Here is a tiny trained network, its code and every weight. The questions are about switching its units off for an input and a class, where a switched-off unit gives its printed mean instead of its output.

import numpy as np


def w(rows, s, z=0):
    codes = np.array(rows[::2]) - 128.0
    scale = np.full(codes.shape[1], s)
    scale[-1] = z or s
    return codes * scale


def f(y):
    return np.maximum(y, 0)


def log_softmax(a):
    a = a - a.max(-1, keepdims=True)
    return a - np.log(np.exp(a).sum(-1, keepdims=True))


def net(x, mask):
    res = np.array(x, float).reshape(1, 8) / 4 @ E
    y = f(res @ A[0][:, :-1].T + A[0][:, -1])
    res = res + np.where(mask, y, B[0][:, -1]) @ B[0][:, :-1]
    return log_softmax(res[-1] @ U[:, :-1].T + U[:, -1])


A, B = {}, {}
E = w([
[132,21,75,226,132,214,104,152,193,110],'x0',
[118,129,135,138,122,126,134,125,128,134],'x1',
[124,117,136,134,128,126,145,119,124,137],'x2',
[155,150,183,41,35,205,214,167,241,119],'x3',
[123,137,119,120,135,128,123,124,140,119],'x4',
[183,171,42,140,96,69,139,171,182,253],'x5',
[136,122,126,117,131,122,125,123,130,125],'x6',
[136,126,126,121,121,136,117,126,115,131],'x7',
],0.0079)
A[0] = w([
[164,250,137,57,62,82,201,170,146,205,122],'neuron 1',
[87,188,167,96,148,66,109,101,61,82,41],'neuron 2',
[186,137,3,194,119,84,125,190,185,240,116],'neuron 3',
[149,124,162,97,57,199,159,160,175,84,85],'neuron 4',
[96,43,130,222,197,168,67,117,85,68,134],'neuron 5',
[144,148,63,188,174,11,75,87,27,152,91],'neuron 6',
[130,90,172,90,51,208,169,165,191,57,2],'neuron 7',
[165,182,152,50,69,128,160,191,200,237,115],'neuron 8',
[136,136,196,73,175,166,174,128,100,47,206],'neuron 9',
[133,99,182,95,83,248,158,142,215,88,196],'neuron 10',
[103,223,222,33,157,41,112,60,31,125,141],'neuron 11',
[127,130,138,70,137,128,163,158,143,180,125],'neuron 12',
[116,32,105,175,174,122,89,124,108,104,140],'neuron 13',
[101,138,192,55,133,182,156,68,91,73,38],'neuron 14',
[111,134,131,89,127,101,149,121,167,151,130],'neuron 15',
],0.0057,0.008)
B[0] = w([
[172,170,81,164,130,63,177,121,95,89,223],'neuron 1',
[111,56,98,173,191,203,49,73,241,131,155],'neuron 2',
[59,77,230,82,91,179,61,159,184,205,210],'neuron 3',
[87,84,163,128,136,153,80,144,160,158,183],'neuron 4',
[189,158,69,210,171,92,159,73,70,86,215],'neuron 5',
[66,110,203,63,97,146,117,191,141,173,192],'neuron 6',
[76,47,127,206,201,218,1,73,222,158,169],'neuron 7',
[165,193,58,135,148,61,212,102,79,70,216],'neuron 8',
[102,89,125,149,168,192,83,111,183,133,230],'neuron 9',
[109,152,178,61,52,91,170,180,98,166,254],'neuron 10',
[39,91,213,98,91,178,90,142,172,187,228],'neuron 11',
[159,149,120,144,149,97,136,115,100,122,161],'neuron 12',
[152,152,104,175,160,130,131,97,84,101,188],'neuron 13',
[129,181,145,69,64,76,203,152,68,125,163],'neuron 14',
[139,132,110,149,148,123,142,139,92,123,154],'neuron 15',
],0.0078,0.01)
U = w([
[101,59,155,154,167,199,64,109,170,169,250],'0',
[98,126,195,43,72,125,131,192,105,176,34],'1',
[214,194,41,161,154,56,173,86,57,2,111],'2',
],0.0085,0.0021)

Each question gives the input, the list of numbers given to net, and the class t.
The units are the neurons (one row each of A and B). Each row of codes is followed by its name. A weight is (code - 128) times the scale printed after its matrix; where a second scale follows, it is the last column's (A, B and U).
mask holds one flag per neuron, in row order. A switched-off neuron (its flag False) gives its mean, the last column of its row in B, instead of its output. The means were averaged over made-up inputs and are rounded, as every weight is.
A unit's drop is (log p(t) with every unit on - log p(t) with that unit switched off) / (log p(t) with every unit on - log p(t) with every unit switched off).
The circuit of an input: a set's keep is (log p(t) with only the set's units on - log p(t) with every unit switched off) / (log p(t) with every unit on - log p(t) with every unit switched off). Starting from the 12 units with the biggest drops (on a tie, the unit counted first), units are removed one at a time, each time the one whose removal leaves the highest keep (on an exact tie, the one counted first), for as long as the keep stays at least 0.8.
circuit, biggest first: the units of the circuit, biggest drop first
most important unit: the unit with the biggest drop
k most important neurons: the k neurons with the biggest drops, biggest first
drop when u is switched off: that unit's drop, to one decimal
input [6,-2,-5,-3,-7,-1,-7,-2], class 2: circuit, biggest first : [neuron 5; neuron 11]
input [4,0,8,-4,-3,-7,-3,1], class 2: most important unit : neuron 5
input [-1,5,-3,-7,0,3,-8,7], class 1: 2 most important neurons : [neuron 6; neuron 9]
input [8,-1,4,3,-2,6,2,-5], class 1: circuit, biggest first : [neuron 10; neuron 9]
input [1,0,0,-7,7,-6,-4,0], class 2: 4 most important neurons : [neuron 5; neuron 3; neuron 13; neuron 7]
input [-5,-1,-1,-3,-2,0,3,7], class 0: 3 most important neurons : [neuron 10; neuron 2; neuron 14]
input [-6,-2,-1,-2,-6,-1,4,-4], class 0: circuit, biggest first : [neuron 10; neuron 2]
input [-8,-4,-3,-6,-6,-2,-6,1], class 0: 2 most important neurons : [neuron 2; neuron 10]
input [7,-2,4,1,3,7,3,0], class 1: circuit, biggest first : [neuron 9; neuron 7]
input [8,-8,-7,1,6,3,6,-4], class 1: 4 most important neurons : [neuron 9; neuron 7; neuron 10; neuron 2]
input [-2,4,-1,-7,2,6,2,6], class 1: 3 most important neurons : [neuron 6; neuron 9; neuron 7]
input [-8,0,-2,1,-7,3,3,-2], class 2: 2 most important neurons : [neuron 1; neuron 8]
input [-6,-1,8,1,1,1,3,-6], class 2: 2 most important neurons : [neuron 3; neuron 1]
input [3,0,1,-5,3,-6,1,1], class 2: most important unit : neuron 5
input [-8,-1,4,-3,3,-3,-7,7], class 0: 2 most important neurons : [neuron 2; neuron 10]
input [-8,-6,7,-3,-7,-7,5,-1], class 0: drop when neuron 10 is switched off : 0.1
input [5,6,-2,-7,6,-2,8,7], class 2: drop when neuron 7 is switched off : 0.0
input [-7,3,2,-4,8,-7,5,8], class 0: drop when neuron 2 is switched off : 0.7
